608  298  748  973   81  956  590 | 608, 590
23  75  24  25  80 | 23, 80
422  234   14  870  111  271  227 | 422, 227
682  369  222  951 | 682, 951
46  82  98  41  22   9  89 | 46, 89
125   48   90  235 | 125, 235
531  320  277  761  478  190  427 | 531, 427
3  1  5  9 | 3, 9
167   25  198  200 | 167, 200
9  5  3  2  3 | 9, 3
---
Q:
[[-16, -18, 9, 17, 7, -32, 9],
 [-12, -10, 6, 14, 12, -28, 10],
 [14, 15, -8, -16, -9, 31, -10]]
A: 7

Q:
[[5, 1, -19, -2, -7],
 [-3, 1, 36, 1, 0],
 [13, -5, -23, 3, -7]]
A: -19

Q:
[[-2, 6, 0, -28, 17, -9],
 [0, 22, 0, -34, 21, -7],
 [6, 11, 0, -32, 25, -22]]
A: -28

Q:
[[0, -12, -5, -4, 25, -15],
 [21, -10, -1, -1, 0, 10],
 [7, 3, 12, -5, -31, 5]]
A: -4

Q:
[[12, 6, 9, -2, 3, -1],
 [8, -2, -3, -5, -12, -1],
 [12, -27, 14, -2, -12, -1]]
A: -2

Q:
[[5, 13, -7, 13, 7, 19],
 [-28, 18, 4, 4, 2, 1],
 [5, 5, -7, -1, 1, 1]]
A: 13

Q:
[[-32, 18, -11, 18, 18, 15],
 [-3, 8, -2, 4, 7, 2],
 [-13, 1, -5, 3, 2, 2]]
A: 18
---
array([10, 78, 25, 43, 54, 26, 20]) gives 25
array([180,  38, 244, 210,  70]) gives 244
array([-23,  42,  23, -39]) gives 23
array([34, 29, 14, 82]) gives 14
array([882, 747, 280, 608,  33, 973]) gives 280
array([5632, 1224, 6423, 8357, 4907]) gives 6423
array([7701, 2802, 8477, 4569, 9423, 6338, 4360]) gives 8477
---
[9169 8046 2512 2228] Out: 9169
[ 40 183   1 126 223] Out: 40
[30 92 18 48 76 73 57] Out: 30
[ 75   2 192  69 136 153  63] Out: 75
[795 661 294 173 387] Out: 795
[ 72 200 115  32 125  63] Out: 72
[80 30 14 25] Out: 80
[80 17 48 24 55] Out: 80
[-619  903 -597 -783 -558] Out: -619
---
[ 19  -6 -31  -5  26   8 -28]: -28

[[ -4 -33 -25  17 -20  19   7]
 [  0 -30 -18  24 -19  15   7]
 [  6 -13 -29  -8  26   7 -33]]: 7

[ -5  13 -14  27 -26  -2]: -2

[[ 11  25 -26 -35  20  12  24]
 [ -4 -14   1  31  14  23  13]
 [ 28   8 -30  21 -24  24  24]]: 24

[[ -5 -36 -32  16   2 -22   2]
 [-29  30  20 -10  14 -14 -17]
 [-32  28  18 -11  14 -16 -17]]: 2

[[ 15   5 -24   0 -24]
 [  4  -7   6 -12   6]
 [ -2  10 -14  27 -14]]: -24

[[ -5  -8   8  -6   9   2]
 [  1 -26   5 -12  -5   3]
 [ 13  29  -2  23  12 -36]]: 2

[[-16 -19 -28 -15 -10 -29]
 [ 16  26  24  20  -6  32]]: -29
---
[[ -9  10  13   7  25  29]
 [ 25  11 -10 -14  -3 -32]
 [ 30  18  23 -11  15 -15]] gives 25

[[-16  15 -15  -8]
 [ 14 -28  -9  -9]] gives -16

[[-23 -17 -19   0 -14 -28]
 [-14 -11  -9  -8 -20 -14]
 [-26   3  -1  -3  -6 -22]] gives -14

[[ 17  35  -4 -28 -14]
 [ 27  -8  -6  31 -21]] gives 17

[[  5  -6  -7   5]
 [-16  28  -7  32]] gives 5

[[ -1   6  -8  10]
 [  0  13 -16 -29]] gives -1

[[ -8   9 -19   5  30]
 [ 14  11 -31 -11   6]
 [ -4   8 -23   3  29]] gives 14

[[  4  -3  30 -18   0]
 [ -5   3  21  -1   6]] gives 4

[[  6  -3   8  -2   7]
 [  4  29  -1   7 -13]] gives 6
---
-110.0,-80.6,-94.6,-63.6,-179.0,-173.3,109.7 → -179.0
-1.6,-0.9,-0.2,0.6,1.8,0.1 → 0.6
0.155,0.000,-0.163,-0.121,-0.109 → -0.163
6.13,13.22,14.36,0.15,6.59,-12.06 → 0.15
115.77,92.75,6.36,-150.93 → 92.75
9.2,15.6,-13.3,-2.3 → 15.6
0.0,0.2,0.0,1.3,-0.4,-1.6 → 1.3
---
[[6675 7587 2703 4761 4589 8527]
 [6088 6581 5370 5682 5851 6658]
 [6151 6567 4848 5394 5497 6921]] Out: 6151

[[140 117 792  98 483 890 568]
 [884 871 145 665 670 139 412]
 [628 612 216 166 851 376 273]] Out: 628

[[6 4 8 5 6 5]
 [8 2 8 2 6 5]
 [5 4 5 5 7 8]] Out: 5

[[ 344 -863  548  110]
 [-616  561  620 -334]
 [-658  648 -363  250]] Out: -658

[[94 72 67 23  7 34 73]
 [86 65  7 33 22 78 68]
 [ 7 14 97 90 94 53 18]] Out: 7

[[34 73 78  9 53]
 [63 54 30 64 31]
 [65 68 39 60 82]] Out: 65

[[2 2 1 8]
 [2 3 3 8]
 [4 1 1 8]] Out: 4
---
[[ 16   5 -19 -30  22  -8]
 [ 33  27   7 -22  23 -16]
 [ 36   9  -4 -32  12 -32]] ans = -32

[[  2   4   0   3   2   0   2]
 [  0   0   1   4   2  -2   3]
 [ -9   2  15  -1   8 -32  -3]] ans = 8

[[-19  20   4 -22  -3]
 [  1 -31  28   9 -12]
 [-22   4  25 -21 -11]] ans = 25

[[  1   1 -24 -12  31]
 [  2  -3 -24 -11  31]
 [  7   2 -26  -9  32]] ans = -26

[[ -4  34   6 -23  16]
 [-11  29  33 -30  -2]
 [-18  22  15 -17  15]] ans = 15

[[-22   5  17  -4]
 [ 27  -4 -13  18]
 [-24  33 -16 -22]] ans = 33
---
-30,-33,-25,-16,14 out -16

-4,9,4,16,10
-5,17,6,31,20
4,-15,-5,-27,-17
out -27

-23,-10,10,-1,21
10,28,-15,23,-21
out 23

31,24,29,-37 out 29

-12,9,11,0
28,-27,-4,-36
out -4

-1,2,3,9,-8
-5,-1,-1,14,-2
-9,-2,-13,36,-6
out 36

15,10,29,1,5,12 out 5

-9,14,10,20
-30,8,32,-5
out 32

-13,0,-34,-8 out -34

-6,-10,-12,-17,12,17
3,-2,-8,28,7,33
out 7
---
Q: [ 27  35  16 -22  14]
A: 16, 35

Q: [-29  -1  -9  -1  26]
A: -9, 26

Q: [  9 -34 -32  -3 -20   2  30]
A: -3, 30

Q:
[[ 11  -3   2 -19  -9]
 [ 22  -3   9  -2  10]
 [ 18  -1  -8 -30 -20]]
A: 9, 22

Q: [-29   9   4  12 -22]
A: 4, 12

Q:
[[-11  12   3  -5  -1   4  -6]
 [-15  -2   3  12  -6  -2 -18]
 [-17  -7  13 -29  12  10  -1]]
A: 12, 13

Q: [ -3 -14   2 -32 -20]
A: 2, 2

Q: [-11  30  -7  -6   2  -5 -37]
A: -6, 30

Q:
[[  6  -5   8   8 -10]
 [ 19  -5  -6  -2 -16]
 [ 11   0 -14 -27   3]]
A: -6, 19
